Below is a small trained network, with its code and all its weights. Each question gives an input and a class and asks what happens when units are switched off, that is, made to give their printed mean instead of their output.

import numpy as np


def w(rows, s, z=0):
    codes = np.array(rows[::2]) - 128.0
    scale = np.full(codes.shape[1], s)
    scale[-1] = z or s
    return codes * scale


def f(y):
    return y / 2 * (1 + np.tanh(0.7978845608 * (y + 0.044715 * y**3)))


def log_softmax(a):
    a = a - a.max(-1, keepdims=True)
    return a - np.log(np.exp(a).sum(-1, keepdims=True))


def net(x, mask):
    res = np.array(x, float).reshape(1, 4) / 4 @ E
    y = f(res @ A[0][:, :-1].T + A[0][:, -1])
    res = res + np.where(mask, y, B[0][:, -1]) @ B[0][:, :-1]
    return log_softmax(res[-1] @ U[:, :-1].T + U[:, -1])


A, B = {}, {}
E = w([
[207,254,215,43],'x0',
[146,82,231,241],'x1',
[40,132,160,121],'x2',
[73,85,169,90],'x3',
],0.0055)
A[0] = w([
[104,101,113,87,224],'N0',
[79,154,143,135,128],'N1',
[65,110,245,123,125],'N2',
[144,103,207,201,130],'N3',
[175,93,146,125,151],'N4',
[51,117,89,111,108],'N5',
[112,120,88,49,156],'N6',
[152,215,185,88,124],'N7',
[164,75,100,167,252],'N8',
[159,135,165,197,202],'N9',
[115,141,67,60,111],'N10',
[95,151,166,103,136],'N11',
[174,133,218,57,104],'N12',
[82,124,96,152,249],'N13',
[192,85,204,145,99],'N14',
[156,63,131,76,226],'N15',
[75,149,109,130,132],'N16',
[115,52,48,144,74],'N17',
],0.012,0.0035)
B[0] = w([
[160,165,251,106,206],'N0',
[166,65,115,146,147],'N1',
[153,185,144,125,239],'N2',
[75,198,98,161,253],'N3',
[157,195,121,152,151],'N4',
[129,100,105,137,200],'N5',
[38,175,144,150,211],'N6',
[218,1,94,199,235],'N7',
[96,115,201,81,254],'N8',
[111,164,145,74,228],'N9',
[34,204,108,212,206],'N10',
[147,92,138,117,160],'N11',
[162,85,99,150,216],'N12',
[170,93,187,45,242],'N13',
[131,162,100,181,197],'N14',
[138,169,198,118,190],'N15',
[142,118,177,160,157],'N16',
[146,81,83,129,249],'N17',
],0.0071,0.0045)
U = w([
[169,3,91,134,82],'0',
[152,182,140,47,252],'1',
[100,247,107,106,25],'2',
],0.012,0.0027)

Each question gives the input, the list of numbers given to net, and the class t.
The units are the neurons (one row each of A and B). Each row of codes is followed by its name. A weight is (code - 128) times the scale printed after its matrix; where a second scale follows, it is the last column's (A, B and U).
mask holds one flag per neuron, in row order. A switched-off neuron (its flag False) gives its mean, the last column of its row in B, instead of its output. The means were averaged over made-up inputs and are rounded, as every weight is.
A unit's drop is (log p(t) with every unit on - log p(t) with that unit switched off) / (log p(t) with every unit on - log p(t) with every unit switched off).
The circuit of an input: a set's keep is (log p(t) with only the set's units on - log p(t) with every unit switched off) / (log p(t) with every unit on - log p(t) with every unit switched off). Starting from the 12 units with the biggest drops (on a tie, the unit counted first), units are removed one at a time, each time the one whose removal leaves the highest keep (on an exact tie, the one counted first), for as long as the keep stays at least 0.8.
units of the circuit, in order: the units of the circuit, biggest drop first
top k neurons: the k neurons with the biggest drops, biggest first
drop of u: that unit's drop, to one decimal
input [-5,7,-1,-6], class 2: top 3 neurons : [N3 N7 N9]
input [-6,-3,-8,7], class 1: units of the circuit, in order : [N7]
input [3,8,-3,5], class 2: units of the circuit, in order : [N3 N14]
input [-5,2,-7,8], class 1: units of the circuit, in order : [N7 N15]
input [5,8,-5,5], class 2: top 2 neurons : [N3 N14]
input [-2,-8,-2,3], class 2: top 2 neurons : [N10 N6]
input [3,5,-7,4], class 2: top 3 neurons : [N3 N14 N13]
input [-7,-8,-5,6], class 2: top 3 neurons : [N10 N6 N7]
input [3,-3,7,1], class 0: units of the circuit, in order : [N7 N3 N9]
input [-3,6,6,-4], class 2: top 2 neurons : [N3 N7]
input [-3,6,6,2], class 2: top 3 neurons : [N3 N7 N2]
input [-1,8,1,0], class 2: drop of N3 : 0.2
input [-6,-6,-4,8], class 1: drop of N17 : -0.2
input [-6,4,4,7], class 1: drop of N3 : 0.2
